Below is a small trained network, with its code and all its weights. Each question gives an input and a class and asks what happens when units are switched off, that is, made to give their printed mean instead of their output.

import numpy as np


def w(rows, s, z=0):
    codes = np.array(rows[::2]) - 128.0
    scale = np.full(codes.shape[1], s)
    scale[-1] = z or s
    return codes * scale


def f(y):
    return y / 2 * (1 + np.tanh(0.7978845608 * (y + 0.044715 * y**3)))


def log_softmax(a):
    a = a - a.max(-1, keepdims=True)
    return a - np.log(np.exp(a).sum(-1, keepdims=True))


def net(x, mask):
    res = np.array(x, float).reshape(1, 7) / 4 @ E
    y = f(res @ A[0][:, :-1].T + A[0][:, -1])
    res = res + np.where(mask, y, B[0][:, -1]) @ B[0][:, :-1]
    return log_softmax(res[-1] @ U[:, :-1].T + U[:, -1])


A, B = {}, {}
E = w([
[129,130,127,127,128,128],'x0',
[125,116,94,55,248,210],'x1',
[43,149,235,144,95,230],'x2',
[75,134,214,141,222,35],'x3',
[161,82,118,254,176,168],'x4',
[128,128,127,127,127,127],'x5',
[25,17,80,123,112,117],'x6',
],0.0047)
A[0] = w([
[102,131,173,134,112,173,112],'neuron 1',
[135,126,146,158,75,93,79],'neuron 2',
[131,130,106,70,193,182,87],'neuron 3',
[147,127,94,111,84,168,80],'neuron 4',
[119,131,137,129,139,118,161],'neuron 5',
[101,125,188,135,107,188,120],'neuron 6',
[41,62,87,132,120,111,95],'neuron 7',
[150,132,80,106,75,176,74],'neuron 8',
[152,124,88,113,77,179,54],'neuron 9',
[135,133,146,181,41,77,85],'neuron 10',
[191,202,165,132,142,132,91],'neuron 11',
[108,167,139,11,92,97,69],'neuron 12',
[101,136,160,134,115,164,114],'neuron 13',
[148,130,95,128,136,98,108],'neuron 14',
[132,127,110,92,181,172,91],'neuron 15',
[133,124,119,95,174,165,83],'neuron 16',
[116,138,144,64,107,109,59],'neuron 17',
[73,75,98,132,114,118,60],'neuron 18',
[83,133,196,121,203,44,82],'neuron 19',
[154,137,139,153,138,138,5],'neuron 20',
[175,114,63,118,143,67,116],'neuron 21',
[174,115,73,114,145,75,114],'neuron 22',
[150,104,121,208,156,157,75],'neuron 23',
[152,100,124,217,166,154,81],'neuron 24',
[146,131,83,119,80,176,64],'neuron 25',
[196,199,162,131,140,136,79],'neuron 26',
[129,141,146,146,60,87,132],'neuron 27',
[84,145,187,127,102,190,95],'neuron 28',
],0.012,0.0017)
B[0] = w([
[140,166,103,94,126,92,172],'neuron 1',
[96,125,121,115,186,158,164],'neuron 2',
[51,111,107,114,219,160,218],'neuron 3',
[174,131,166,154,142,129,172],'neuron 4',
[143,132,130,134,136,127,139],'neuron 5',
[140,183,100,78,117,70,197],'neuron 6',
[155,68,158,54,48,174,224],'neuron 7',
[188,137,182,167,156,134,195],'neuron 8',
[179,140,188,156,164,126,186],'neuron 9',
[61,110,106,97,247,170,215],'neuron 10',
[140,57,152,67,66,166,202],'neuron 11',
[83,100,65,255,47,112,229],'neuron 12',
[135,154,109,104,125,98,158],'neuron 13',
[131,147,114,106,128,104,159],'neuron 14',
[81,117,114,114,198,143,188],'neuron 15',
[89,122,125,117,183,145,172],'neuron 16',
[119,117,107,184,99,125,159],'neuron 17',
[137,91,152,82,87,161,178],'neuron 18',
[236,161,213,192,191,143,254],'neuron 19',
[119,112,129,134,97,129,123],'neuron 20',
[128,207,107,67,111,71,239],'neuron 21',
[127,194,103,78,110,77,222],'neuron 22',
[100,118,99,205,81,104,192],'neuron 23',
[105,123,90,223,69,117,207],'neuron 24',
[169,139,190,159,160,117,183],'neuron 25',
[134,64,151,64,62,164,201],'neuron 26',
[79,112,107,133,192,152,187],'neuron 27',
[139,191,93,77,118,60,209],'neuron 28',
],0.025,0.0046)
U = w([
[142,232,81,53,110,49,142],'0',
[220,150,235,189,176,153,51],'1',
[29,103,94,107,223,195,94],'2',
[142,42,159,49,30,196,96],'3',
[87,111,60,254,53,116,255],'4',
],0.007,0.00062)

Each question gives the input, the list of numbers given to net, and the class t.
The units are the neurons (one row each of A and B). Each row of codes is followed by its name. A weight is (code - 128) times the scale printed after its matrix; where a second scale follows, it is the last column's (A, B and U).
mask holds one flag per neuron, in row order. A switched-off neuron (its flag False) gives its mean, the last column of its row in B, instead of its output. The means were averaged over made-up inputs and are rounded, as every weight is.
A unit's drop is (log p(t) with every unit on - log p(t) with that unit switched off) / (log p(t) with every unit on - log p(t) with every unit switched off).
The circuit of an input: a set's keep is (log p(t) with only the set's units on - log p(t) with every unit switched off) / (log p(t) with every unit on - log p(t) with every unit switched off). Starting from the 12 units with the biggest drops (on a tie, the unit counted first), units are removed one at a time, each time the one whose removal leaves the highest keep (on an exact tie, the one counted first), for as long as the keep stays at least 0.8.
circuit, biggest first: the units of the circuit, biggest drop first
unit that matters most: the unit with the biggest drop
top k neurons: the k neurons with the biggest drops, biggest first
drop of u: that unit's drop, to one decimal
input [-6,-7,-5,-5,-6,7,-2], class 2: circuit, biggest first : (neuron 10)
input [1,4,2,5,-2,3,4], class 1: top 2 neurons : (neuron 19; neuron 10)
input [-2,4,5,6,7,2,4], class 4: top 2 neurons : (neuron 24; neuron 23)
input [1,-6,1,7,8,8,-7], class 4: top 2 neurons : (neuron 24; neuron 23)
input [8,-7,6,3,-4,4,-2], class 2: top 3 neurons : (neuron 10; neuron 27; neuron 21)
input [1,-2,0,1,-8,4,8], class 3: top 2 neurons : (neuron 7; neuron 18)
input [5,-5,6,1,3,5,-6], class 0: top 2 neurons : (neuron 28; neuron 6)
input [1,-7,-4,-5,4,-6,3], class 2: top 2 neurons : (neuron 10; neuron 19)
input [3,-3,-4,3,5,-4,5], class 3: top 2 neurons : (neuron 7; neuron 12)
input [8,-3,-1,-2,3,0,-4], class 3: top 3 neurons : (neuron 19; neuron 12; neuron 3)
input [4,6,1,-6,-7,-1,-4], class 4: top 4 neurons : (neuron 12; neuron 19; neuron 10; neuron 17)
input [-6,-1,4,4,-5,1,0], class 4: top 3 neurons : (neuron 12; neuron 21; neuron 22)
input [2,6,2,-7,6,-5,-8], class 3: top 3 neurons : (neuron 26; neuron 11; neuron 19)
input [0,5,6,-3,0,-4,-1], class 0: unit that matters most : neuron 28
input [-4,-4,8,8,2,-4,-2], class 0: drop of neuron 28 : 2.1
input [7,7,0,8,3,-5,7], class 1: drop of neuron 19 : 3.1
input [8,5,2,-4,-8,3,5], class 4: drop of neuron 12 : 1.3
